Facts:
brumo {Δ=nidri molubi, Λ=128}
plevito {Δ=sustem, Λ=555}
zotror {Λ=128}
gufar {Λ=555}
stuske {Δ=kaplo dilu, Λ=128}
mefas {Δ=dilu, Λ=555}
plikes {Δ=mebron, Λ=153}
devis {Δ=dilu, Λ=814}
kestuflok {Δ=klegrek, Λ=221}
dredek {Δ=rirusom, Λ=153}
stistu {Λ=214}
meti {Δ=skeza viklil, Λ=555}
bruror {Λ=626}
stepustus {Δ=dilu, Λ=128}
golu {Δ=dilu, Λ=128}
bestil {Δ=zitas, Λ=626}
sasto {Δ=dilu, Λ=214}
zipir {Δ=sustem plepusol dilu, Λ=153}
sustem {Λ=221}
plalo {Δ=molubi meti, Λ=153}
zofus {Λ=128}
tupus {Δ=dilu, Λ=214}
pifum {Δ=povin, Λ=814}
sotramun {Δ=dilu, Λ=814}
dilu {Λ=214}
ziris {Δ=mebron, Λ=214}
klegrek {Δ=ziris dilu, Λ=214}
drinak {Δ=foge, Λ=814}
flumok {Δ=foge dilu, Λ=214}
lebrestal {Δ=sustem, Λ=128}
rirusom {Δ=tupus, Λ=221}
botuk {Δ=bugruk rirusom, Λ=814}
tuzo {Δ=dilu regik, Λ=128}
novir {Λ=814}
briskos {Δ=truskes, Λ=128}
skisuzer {Λ=128}
bribrik {Δ=zitas notros dilu, Λ=214}
digru {Δ=dilu, Λ=626}
mebron {Λ=153}
truru {Δ=digru, Λ=153}
viplis {Δ=dilu, Λ=221}
drose {Δ=dilu, Λ=214}
plepusol {Λ=153}
venem {Δ=broser, Λ=153}
nube {Δ=klegrek skisuzer, Λ=221}
kaplo {Λ=221}
skugrar {Λ=128}
bisok {Δ=skeza, Λ=128}
truskes {Δ=dilu, Λ=814}
fitron {Δ=rubrus, Λ=221}
notros {Δ=dilu, Λ=814}
faku {Λ=153}
zeduk {Δ=meti dilu klesuk zotror, Λ=626}
miba {Δ=gimem, Λ=626}
liklum {Δ=zotror, Λ=153}
skeza {Δ=truskes, Λ=555}
flate {Δ=ziris zitas dilu, Λ=555}
gronur {Δ=viklil, Λ=153}
gilik {Δ=plepusol, Λ=221}
viklil {Λ=626}
karu {Δ=viplis sustem ratrun, Λ=153}
zirok {Δ=pinan, Λ=221}
vami {Λ=128}
ratrun {Δ=truskes sustem dilu, Λ=128}
tadek {Δ=draskegen, Λ=221}
rugradrur {Δ=skeza sustem, Λ=221}
benoskar {Δ=zirok, Λ=214}
nidri {Δ=skeza, Λ=128}
druzasti {Δ=dilu, Λ=221}
rubrus {Λ=555}
broser {Δ=ziris, Λ=153}
molubi {Δ=dilu, Λ=128}
goflum {Δ=drose, Λ=555}
pinan {Λ=128}
bugruk {Δ=kaplo skugrar, Λ=626}
siskimil {Δ=rirusom dilu, Λ=153}
foge {Δ=dilu, Λ=626}
drorur {Δ=truskes, Λ=814}
klesuk {Λ=128}
draskegen {Δ=plepusol, Λ=214}
lonan {Δ=mebron ratrun vami, Λ=555}
dilan {Δ=mebron, Λ=555}
zitas {Δ=sustem dilu, Λ=626}
gimem {Δ=kestuflok, Λ=221}
zuvu {Δ=mebron plepusol, Λ=555}
vedrim {Δ=skeza, Λ=626}
zedir {Δ=zuvu dilu, Λ=214}
povin {Λ=153}
gimas {Δ=stistu, Λ=555}
stasiflal {Δ=ratrun, Λ=128}
toser {Λ=214}
sikuvu {Λ=221}
regik {Λ=626}

Known rows:
viplis: [ -5.1  12.6   4.5 -19.7  -2.3 -18.7   2.6   9.5 -10.6  -3.6  -0.3 -12.6
   6.2 -10.4   6.2  -4.7 -10.2  -7.8  -0.2   1.6 -16.0  18.4  -5.6  -2.9
   0.3   4.0  35.0 -10.6   8.1   3.8  -2.8  16.7 -10.9  -3.5  -7.5  23.7]
botuk: [ -5.9 -13.1 -12.3  -9.2  -3.5  -8.6 -15.2   5.5   9.5   7.6  20.1 -18.9
 -12.4 -13.4  -5.8  -3.2  29.4 -22.7   0.4 -16.0   0.0  -2.7  -7.8  -6.8
  -8.9   1.3   7.6  49.1  11.2  31.3  -8.7   9.9  -7.4  -2.1  -2.3  -7.7]
mebron: [ -8.5   2.2  50.4 -14.6   1.2   8.9 -15.4  -1.0 -16.7  32.0  41.4 -17.4
  16.5 -12.7  -6.1  18.3   8.5  -9.1   2.8  24.9 -24.5  39.2  -4.4  -4.7
 -11.7   0.6  20.7  -8.5  21.1   4.0   4.7  -6.6   0.4  33.4  25.4 -11.3]
plikes: [ -7.1 -15.3  22.2 -14.0  -1.1   3.0 -13.8   1.3 -16.7  24.2  50.0 -16.8
   9.0 -14.4  -2.1  -0.4  22.1  -3.9  -0.6   5.9 -28.6  18.3  -5.2  -6.0
   1.7   4.0  -0.2 -10.0  16.8  39.5   1.0  -7.9 -10.4  37.0   0.7  11.4]
zuvu: [ -2.9 -16.2 -15.0  -5.3  -3.8   7.4 -14.8  -5.1 -13.0  11.0  -1.0  -4.9
 -10.0  -4.9   1.2  -3.9 -11.7  14.5  -1.9  24.3   5.6 -25.8  -3.5  -5.8
   3.6   0.2 -24.0   1.4  -8.7 -10.6 -14.0  -9.4  38.6  13.6  34.2 -11.8]
flumok: [ -4.1  -6.5 -24.1  15.4   0.1  23.9  15.6  -6.2  31.5  -2.7 -28.4   3.1
  -8.7  -4.2  -1.5  -3.4   0.3  18.9  -2.6 -14.1  -1.8 -10.4  -7.3  -5.0
   2.4  -1.3 -21.5 -10.7  -4.5  -7.7  -9.2  -5.8 -14.8  -3.1  -5.8 -10.0]
foge: [ -6.3  35.1 -20.5 -17.8  -1.3  27.2  59.2   1.7  19.9  -2.3 -27.4   1.5
  22.2  -6.3  -2.7  -2.1 -19.9   5.0  -4.2   8.0  -2.2  10.8  -4.1  -0.1
   1.0  -2.2  25.4 -11.5   3.6 -18.8  12.0   5.6 -21.7  -6.0  -7.6  17.8]
meti: [ 45.8 -14.5 -17.2  -6.5  22.0 -14.3 -12.4  -4.3   3.2  -7.2  11.4 -15.0
  -6.9  -4.4  11.5   0.6  -5.0 -17.7  -0.8 -11.0  16.4 -10.3   8.8  -8.7
 -11.7  -3.8 -21.0  -1.5 -10.2  -0.3  -9.9  -7.8  26.7  -2.5  15.8 -16.2]
viklil: [  3.6  44.4 -22.8 -19.9  -0.1  40.3  63.2  10.2  19.8  -5.8  -2.8 -16.6
  33.0  -6.5   4.8  -2.7 -19.2 -21.9  -4.2  17.9  -5.6  11.4  -2.8  -4.0
  -8.1  -8.2  26.1 -13.1  -4.2 -20.1  36.6  -7.0 -16.2  -6.2  -7.5   1.1]
rugradrur: [ -8.0   8.8  -6.7 -20.9  -0.4 -16.7 -15.5  10.0  -0.6  -5.3  33.2 -17.1
  12.0 -11.9  11.0  -6.6 -11.7 -18.7  -3.0  12.7  -6.5  19.0  -3.6  -6.7
  -3.7  10.6  17.8 -12.9  -0.9  21.1  11.6  20.8 -14.7  -6.9  -6.1  33.4]
miba: [ -9.2  48.1 -22.0 -19.8  -1.1  43.6  44.0   7.9   7.9  -6.3 -22.3  -5.1
  18.1  -7.5  -0.7  -5.4  13.2  16.7  -2.7   8.4  14.8  -4.8  -6.3  -4.3
  13.4  -4.2   9.8  -9.3  -2.9 -17.8  24.9  -5.3 -21.6  -7.9  -6.6  32.4]
sikuvu: [ -5.6  14.6   7.0 -20.6  -2.9  -1.7  -4.6  15.8 -12.5  -3.2  15.5 -11.4
  11.3 -13.3  -1.3  -2.7  14.4 -13.8  -1.8  12.1 -16.8   7.6  -5.5  -6.2
  15.4  -3.5  20.2  -9.1   3.0  -0.6  29.7  13.7  -0.2  -4.1  -7.7   9.9]
lebrestal: [ -4.0 -14.0  23.5  34.5   0.3 -20.9 -13.7  -5.3   2.0  -5.7 -16.5  41.2
  -9.1  44.4  -5.6  -5.1 -19.3  20.3  -0.1  -7.1  26.8 -25.0  25.1   3.6
   1.9   1.1 -22.5   3.4 -12.6 -15.6  -8.8   1.9  16.4  -5.6  -3.0 -13.8]
benoskar: [  4.9   0.2 -21.6   6.4   3.1  34.0  -0.4  -7.2   2.5  -3.4 -23.3  19.6
  -7.8  -4.0  -1.0  -3.2  25.9  22.1  -0.6  15.5   4.2  -9.1  -5.7  -6.6
   9.2  -3.6 -20.6  30.2 -11.9 -18.7   5.8   5.2 -20.6  -5.0  -4.6  -7.5]
mefas: [ 13.1 -14.7 -19.8   1.1   0.7 -18.8 -13.6  -5.3  -0.6  -2.6 -28.0   9.8
 -13.6  -9.1   3.0  -0.9 -11.4   6.7  -0.4 -12.2  15.0 -18.7  -2.5  -6.3
  -3.1   2.0 -22.3  -6.3 -11.0  -0.3 -13.4  -6.5  13.2  -4.1  11.2 -10.7]
toser: [  3.1   8.6 -20.3   0.9   4.0  37.5   9.5  -5.1  13.0  -0.6 -19.2  -2.7
  -6.4  -6.4  -5.6  -1.6  16.8  12.5  -0.3  11.9   3.3 -11.6  -5.4  -5.8
  -4.8  -3.8 -18.5  18.5  -7.1 -18.4   0.7  -0.8  -2.3  -4.4  -1.6 -11.0]
golu: [ -3.9 -11.4  17.5  30.9  -0.7 -23.2 -13.5  -4.7   4.5  -3.9 -29.1  43.8
 -11.7  30.7  -6.1  -6.2 -20.7  21.0   0.4 -16.2  12.0 -27.2  10.2  32.3
   9.1  -2.2 -20.4  -6.7 -13.8 -14.2 -13.8 -10.7  22.8  -5.7  -6.2 -14.3]
nidri: [ 11.3  -8.7  22.2  29.9   3.1 -20.5 -12.3  -4.6   5.9  -6.2  -3.9  23.0
  -9.4  46.6  -2.7  -7.3 -17.5   2.9  -0.9 -13.1  27.4 -23.4  36.4   4.3
  -9.2  -2.4 -18.4  -9.1 -11.3 -13.2 -10.3  -7.4  26.6  -6.9  -5.0 -16.2]

Rows:
No name comes twice in this set of rows, the named rows included.
[ -5.7  -9.4 -16.2  -8.4  -1.1   5.3 -14.5  -4.2 -14.6  12.2   3.1  -8.7
  -8.3  -4.3  -0.2  -3.0  10.3  15.9   2.0  12.5  23.8 -24.2  -1.5  -7.2
  -1.5   0.3 -22.9   3.5 -11.7 -10.6 -12.3  -9.9  31.4  19.0  25.2 -12.8]  dilan
[ 26.7  20.8 -12.5  11.6  13.9  28.1  38.6  -7.5  12.3   7.1 -28.7 -12.3
  -5.9  -7.5  -6.2  19.5 -19.3   8.3   0.9  16.4   6.6  22.7  -7.5  25.1
 -14.7  -2.0   9.3  -9.0   8.3 -22.9 -11.0   4.6   2.2  -5.2  26.5 -17.8]  dilu
[ -6.8  22.3  18.5 -18.6  -3.0 -10.4  15.2  34.4 -16.0  -1.0  -6.6 -17.6
  17.2 -15.0  -2.9  -2.0  -0.3 -13.8  -2.5 -10.3  -3.0   8.9  -5.3  -5.0
  -7.5  -3.7  36.2  -6.6   7.1  -6.3  23.1  26.8  12.4  -5.2  -4.9 -11.9]  kaplo
[ -3.6  20.2 -24.7 -19.8  -3.6  32.6  55.6   8.6  38.2  -4.7  -7.9  -8.5
  18.9  -5.7  15.7  -5.4 -10.0  -8.2  -4.6  -7.5 -19.0  -8.8  -4.8  -5.6
  22.5  -5.6  10.5 -10.8  -0.7   7.1  10.9  -7.2 -20.5  -4.9  -8.5  32.4]  zeduk
[ 48.3  -8.1 -17.0  -0.2  26.1 -20.6 -13.3  -4.3   2.6  -4.8   3.3 -17.3
  -9.6  -6.5   3.4  -2.0 -18.2 -10.7  -0.2   1.9  33.1   4.8   9.7  -7.7
 -11.5  -1.1 -18.9  -4.3  -9.5 -18.4 -13.6  -6.8  20.9  -5.3  30.1 -16.1]  skeza
[ -4.7  16.8   8.4 -19.8  -3.6  -8.0 -14.8   2.3 -14.8  -4.2   8.3   7.3
   5.9  -8.8   5.0   5.2  22.4  -8.9   0.8  21.5 -20.8  15.6  -4.5  -5.7
  24.0   1.1  19.1  -0.1  -2.7 -13.4  37.2  27.0 -21.5  -6.0  -8.3  32.6]  zirok
[ -8.1  40.5 -20.2 -18.8  -3.2  33.2  61.7  31.8  30.4  -2.9 -28.6  -4.2
  32.5 -11.6  -8.2  -4.3 -11.1   7.8  -2.3 -13.7  20.5 -18.3  -6.3  -6.7
   5.7  -2.3   9.3   2.1  -1.5 -12.7  40.8  14.4 -19.3  -6.7  -7.3  -9.8]  bugruk
[  7.8  11.3 -20.4  -1.3   6.9  39.7  10.3  -8.1   2.9  -1.6 -20.6  -0.2
  -6.8  -6.4  -2.9  -1.3  19.4  12.7   0.9  15.6   4.8  -4.0  -4.9  -7.3
  -9.9  -7.5 -20.1  26.5  -6.7 -19.4   7.1   3.7  -5.9  -4.4   1.3 -14.7]  stistu

The same elements again, as new rows of numbers:
Known rows:
briskos: [  7.9   7.6 -11.7   2.1 -21.1  -1.6 -10.0  -1.2   5.1   3.3 -14.3 -35.5
 -11.8]
klesuk: [  2.8  10.8   2.2  -2.1 -27.3  -7.5 -16.4  -2.9   7.6   2.8 -13.9 -13.3
  -8.9]
dredek: [  5.7  -0.5 -11.2  -4.3  16.6  -8.2 -14.1  -6.1  15.1   3.4 -18.5   3.5
  -3.8]
truru: [  5.5   0.4 -13.7  -5.5   6.4  -8.0 -12.2  -5.1  18.8   6.1 -17.3   7.0
  -4.8]
faku: [  6.2   1.9  -6.1 -11.2   5.2 -10.7 -14.0  -2.2  19.5   9.8 -17.0   8.3
  -8.0]
venem: [  5.1  -0.3 -12.1  -5.7   7.3  -8.0 -13.4  -5.0  18.0   7.2 -16.2   5.9
  -3.2]
flumok: [  3.1  26.9   5.4  12.6 -17.4  -1.0  -4.1  -6.2  20.6   2.1  -8.4 -17.0
  -6.6]
stistu: [  2.7  25.5  16.5  10.2 -17.1  -5.5  -8.4  -0.5   9.7   6.8 -12.1 -17.5
  -8.0]
benoskar: [  2.0  23.3   8.1  16.9 -14.8  -2.6  -7.0  -3.2   7.5   2.8 -12.3 -20.1
  -4.5]
gimem: [ -3.4  14.2  -2.0   1.4   3.3  -5.2  -9.1  -7.1  -1.7  -0.5 -12.8 -11.2
  -0.4]
skeza: [  6.6  13.5 -21.0  -8.4 -10.4   5.9  -1.0   5.4   1.5   8.1 -24.9 -10.7
 -11.0]
rubrus: [  3.9  18.6  -2.4 -14.4   5.1  -3.1 -16.5   1.7   1.3   6.6 -18.5  12.6
  -8.2]
bruror: [ -9.5  18.9  -1.5  -0.4 -31.6   2.0 -29.6   2.8  -9.6  -3.0 -16.8 -16.6
 -11.5]
zeduk: [-10.6  19.4  -9.4   2.2 -35.0   6.0 -25.9  -1.8  -1.8  -7.5 -15.8 -16.1
  -9.3]
pifum: [ 11.4  13.5   2.0   2.9 -10.9  -3.0  -8.5  -7.0   5.4   4.6 -14.4   2.6
  -4.9]
devis: [ 12.6  17.3  -1.8  -2.2 -10.7  -0.6  -5.3 -10.6  21.9   2.8  -9.6   6.5
  -7.2]
drorur: [ 17.0  11.9  -4.4   1.4  -5.4   0.0  -2.9  -3.2   5.1   8.8 -15.0 -16.2
 -10.8]
sotramun: [ 12.8  17.4  -1.8  -2.4 -10.7  -0.5  -5.0 -10.5  21.9   2.8  -9.6   6.9
  -7.3]

Rows:
No name comes twice in this set of rows, the named rows included.
[ 0.1 16.9 -0.6 -1.2 -8.2 -8.9 -8.2  7.3 -4.6  3.3 -6.8 -0.8 -6.0]  sustem
[ 12.1  15.2   8.4  -2.3 -12.2  -5.7  -9.9  -4.7   7.1   7.6 -14.0   5.0
  -7.8]  novir
[  8.5  -0.5 -16.7  -3.6   8.4  -8.3 -12.2   4.0  12.1   5.5 -11.4   7.9
  -5.5]  karu
[  6.7   2.5 -14.2  -8.5  14.4  -6.6 -11.4  -8.1  28.1   3.1 -14.8   6.9
  -5.7]  siskimil
[  9.7   9.2 -14.8   2.0 -19.4  -2.0  -9.7   4.9   7.8   0.3  -4.8 -25.2
 -11.4]  ratrun
[  2.9  26.5   5.9  13.0 -18.1  -1.5  -5.2  -4.3  18.5   2.0  -7.7 -14.8
  -5.7]  bribrik
[ 17.9  15.9  -7.3  -4.1  -3.8   2.5   0.2  -6.9  21.0   6.9  -9.9 -14.0
 -13.0]  truskes
[ 11.2  12.7   3.2   4.4  -1.3  -2.7 -10.1  -8.6   2.8   1.5 -15.6   0.1
  -3.9]  botuk
[  5.6  16.7 -16.7  -8.0  -1.7  -0.5 -15.9  -0.5   0.8  10.3 -14.1   6.7
  -5.8]  lonan
[  3.2  11.7  -7.6  -0.7 -26.4  -3.1 -12.6  -7.3  17.4  -1.9 -10.5 -13.3
  -8.0]  tuzo
[  5.1   7.7  -8.7   4.0 -24.4  -4.4 -14.9  -1.0   2.6   0.3 -10.5 -19.8
  -6.9]  stasiflal
[  1.1  29.0  -4.6  28.8 -32.7  -6.2  -8.7  -7.5   4.6  -0.6 -17.6 -12.0
  -9.7]  draskegen

The same elements again, as new rows of numbers:
Known rows:
liklum: [ -8.4  50.1 -44.5   7.1  -1.9  16.5  45.6   3.2  -9.1 -15.9 -15.5  -3.3
  10.3]
vedrim: [ 18.0  10.4  19.0 -14.7  21.4  29.1   7.7  13.7   2.2 -66.7  12.9 -23.5
  14.5]
skeza: [ 38.0 -22.8 -21.8  -8.7  12.3  44.7  47.5  12.1 -15.1 -49.1  51.3 -35.4
  -2.3]
truskes: [ 27.3  32.6  12.1  16.6  18.9  -3.0  20.9  17.2 -17.9 -61.2 -23.5 -45.7
   6.2]
lebrestal: [ 12.8 -16.1  35.1 -21.2  -4.2  15.8  11.6  40.1   5.0 -59.6 -42.1  11.6
  46.3]
plepusol: [  0.3  57.5 -35.7   2.2  -1.0  11.7  54.7  -4.8 -12.6  -4.1 -24.0  11.5
   3.9]
draskegen: [  1.9  42.1  17.9  -1.2  12.1   9.0  25.0  -3.1  -8.7 -35.3 -14.0  10.0
  -1.6]
benoskar: [ -7.2  36.4   0.3  10.2   9.4  22.0  13.0   5.7  -9.1 -48.6  -6.9 -11.6
   6.0]
novir: [ 23.4  45.7  17.6  15.7   6.3  14.7  11.7  12.2 -19.6 -45.8 -12.1 -14.6
   7.8]
goflum: [ 24.8  -3.2 -25.1   3.2   4.6  50.4  50.4   7.2 -18.9 -37.9  43.9 -18.6
   8.2]
mefas: [ 27.4  -0.5 -24.9   1.0  14.9  35.3  53.2  12.1 -18.0 -38.4  24.2 -34.7
  20.2]
stuske: [ 18.6 -19.6  19.6 -21.3   5.8   1.9  11.5  33.5  -2.6 -70.4 -26.5 -13.2
  37.3]
siskimil: [-11.8  44.4 -43.8   8.4   8.0   2.0  47.4   4.5  -7.2 -22.8 -20.0 -13.6
  14.6]
gufar: [ 28.3   2.3 -30.3   7.4   3.1  55.3  50.8   6.2 -24.7 -31.5  40.0 -18.3
   7.1]
pifum: [ 20.6  42.0  22.1  14.1   6.8  11.4  10.7  11.9 -16.1 -50.5  -8.7 -15.4
   7.5]
povin: [ -5.7  54.3 -49.6   9.8  -3.7  21.8  47.1   1.0 -14.6 -12.2 -17.7  -3.0
   9.1]
flumok: [ -3.8  39.6  -1.0   6.9  17.1   8.5  16.3   9.9  -7.5 -47.6 -22.9 -24.1
  16.6]
truru: [ -8.6  48.1 -42.0   6.4  -1.2  14.0  45.0   2.7  -8.1 -17.1 -13.9  -3.9
   9.7]

Rows:
No name comes twice in this set of rows, the named rows included.
[ -8.5  66.2 -39.0   0.0 -19.4  24.0  53.0  -0.8  -5.2 -15.0 -24.6  -6.5
  14.2]  plikes
[ 25.2  30.2  11.8  20.9   6.3  13.3  17.2  11.7 -19.2 -61.0  -5.3 -30.3
  -7.8]  drorur
[ -5.1  69.4 -44.2   2.4 -18.8  28.0  52.5  -1.0 -11.3  -9.5 -26.7  -5.8
  13.8]  mebron
[ -5.9  36.9  -1.0   7.9  22.3   2.7  16.1   9.7  -8.0 -50.4 -23.2 -28.4
  16.5]  tupus
[-15.2  40.7 -43.5  12.2  -0.4  12.2  44.0  -0.3  -7.7 -23.9  -3.8  -1.6
   4.4]  dredek
[-12.2  48.5 -42.2   6.8  -3.7  16.9  44.2   3.3  -6.8 -20.1 -12.9  -3.2
  11.4]  venem
[-15.2  38.5   0.4  10.4  10.9  12.5  12.2  10.2  -3.9 -56.8 -12.8 -26.6
  21.4]  klegrek
[ 20.4   3.3 -10.9   4.3   2.3  53.9  51.9  18.1 -11.8 -27.3  17.6  -5.1
  25.3]  plevito
[ 20.5   1.0 -22.2   1.0   6.1  44.4  51.4  11.6 -14.8 -39.0  31.2 -28.0
  23.3]  flate
[ 31.6  15.8  -9.6  -8.7  -8.2  50.3  64.2  -0.9 -16.0 -27.5  30.4  -8.4
   7.8]  zuvu
[-13.1  53.0 -35.8   8.9  -5.6  19.1  50.5   9.8  -3.6 -10.4 -37.5   3.7
  20.1]  karu
[-18.8  51.5 -40.6   6.2 -10.8  20.6  42.9   3.1  -2.8 -25.0  -9.8  -6.5
  17.5]  broser

